Below is a small trained network, with its code and all its weights. Each question gives an input and a class and asks what happens when units are switched off, that is, made to give their printed mean instead of their output.

import numpy as np


def w(rows, s, z=0):
    codes = np.array(rows[::2]) - 128.0
    scale = np.full(codes.shape[1], s)
    scale[-1] = z or s
    return codes * scale


def norm(h):
    return h / np.sqrt((h * h).mean(-1, keepdims=True) + 1e-5)


def f(y):
    return np.maximum(y, 0)


def log_softmax(a):
    a = a - a.max(-1, keepdims=True)
    return a - np.log(np.exp(a).sum(-1, keepdims=True))


def net(x, mask):
    res = np.array(x, float).reshape(1, 2) / 4 @ E
    u = 0
    for l in range(2):
        y = f(norm(res) @ A[l][:, :-1].T + A[l][:, -1])
        res = res + np.where(mask[u : u + 4], y, B[l][:, -1]) @ B[l][:, :-1]
        u += 4
    return log_softmax(norm(res)[-1] @ U[:, :-1].T + U[:, -1])


A, B = {}, {}
E = w([
[210,108,100,122,224,214,146],'x0',
[122,195,254,57,169,117,67],'x1',
],0.004)
A[0] = w([
[43,70,51,219,76,148,124,105],'L0N0',
[228,80,2,95,178,167,140,4],'L0N1',
[75,98,82,69,90,81,61,107],'L0N2',
[154,119,103,104,226,162,157,108],'L0N3',
],0.0052,0.0015)
B[0] = w([
[57,64,86,88,129,69,102,228],'L0N0',
[253,123,251,199,186,198,120,253],'L0N1',
[153,136,73,189,133,155,134,185],'L0N2',
[95,138,91,189,80,79,122,226],'L0N3',
],0.0072,0.0049)
A[1] = w([
[136,254,160,97,120,97,80,98],'L1N0',
[125,192,149,117,104,122,95,240],'L1N1',
[209,152,139,124,193,152,148,106],'L1N2',
[84,54,117,134,119,97,173,255],'L1N3',
],0.0067,0.00087)
B[1] = w([
[144,89,28,122,212,125,76,254],'L1N0',
[182,19,93,93,111,184,111,207],'L1N1',
[80,140,139,154,15,86,192,249],'L1N2',
[99,255,186,54,116,156,140,198],'L1N3',
],0.0075,0.005)
U = w([
[110,135,222,63,160,182,179,82],'0',
[175,83,48,93,167,121,65,210],'1',
[222,123,183,251,116,145,186,185],'2',
[14,196,111,71,82,79,149,176],'3',
[152,194,141,132,152,102,145,1],'4',
],0.012,0.0048)

Each question gives the input, the list of numbers given to net, and the class t.
The units are the neurons (one row each of A and B). Each row of codes is followed by its name. A weight is (code - 128) times the scale printed after its matrix; where a second scale follows, it is the last column's (A, B and U).
mask holds one flag per neuron, layer by layer. A switched-off neuron (its flag False) gives its mean, the last column of its row in B, instead of its output. The means were averaged over made-up inputs and are rounded, as every weight is.
A unit's drop is (log p(t) with every unit on - log p(t) with that unit switched off) / (log p(t) with every unit on - log p(t) with every unit switched off).
The circuit of an input: a set's keep is (log p(t) with only the set's units on - log p(t) with every unit switched off) / (log p(t) with every unit on - log p(t) with every unit switched off). Starting from all 8 units, units are removed one at a time, each time the one whose removal leaves the highest keep (on an exact tie, the one counted first), for as long as the keep stays at least 0.8.
circuit, biggest first: the units of the circuit, biggest drop first
most important unit: the unit with the biggest drop
top k neurons: the k neurons with the biggest drops, biggest first
top k neurons in layer l: the k neurons of layer l with the biggest drops, biggest first
drop of u: that unit's drop, to one decimal
input [-3,-7], class 3: most important unit	L1N3
input [0,-3], class 0: top 3 neurons in layer 1	[L1N3; L1N0; L1N2]
input [-1,-8], class 3: top 3 neurons	[L0N0; L1N3; L1N0]
input [-3,-8], class 3: circuit, biggest first	[L1N3; L0N0]
input [-1,-6], class 3: circuit, biggest first	[L0N0; L1N3]
input [-2,-7], class 3: circuit, biggest first	[L0N0; L1N3]
input [8,8], class 1: top 3 neurons	[L0N1; L1N0; L0N3]
input [-1,-4], class 3: top 2 neurons	[L0N0; L1N3]
input [-3,1], class 1: top 2 neurons	[L0N1; L0N0]
input [6,5], class 2: top 2 neurons	[L1N2; L0N0]
input [8,6], class 2: drop of L1N2	0.3
input [-1,8], class 1: drop of L0N1	0.1
input [-3,7], class 1: drop of L1N1	0.0
input [-3,4], class 1: most important unit	L0N1
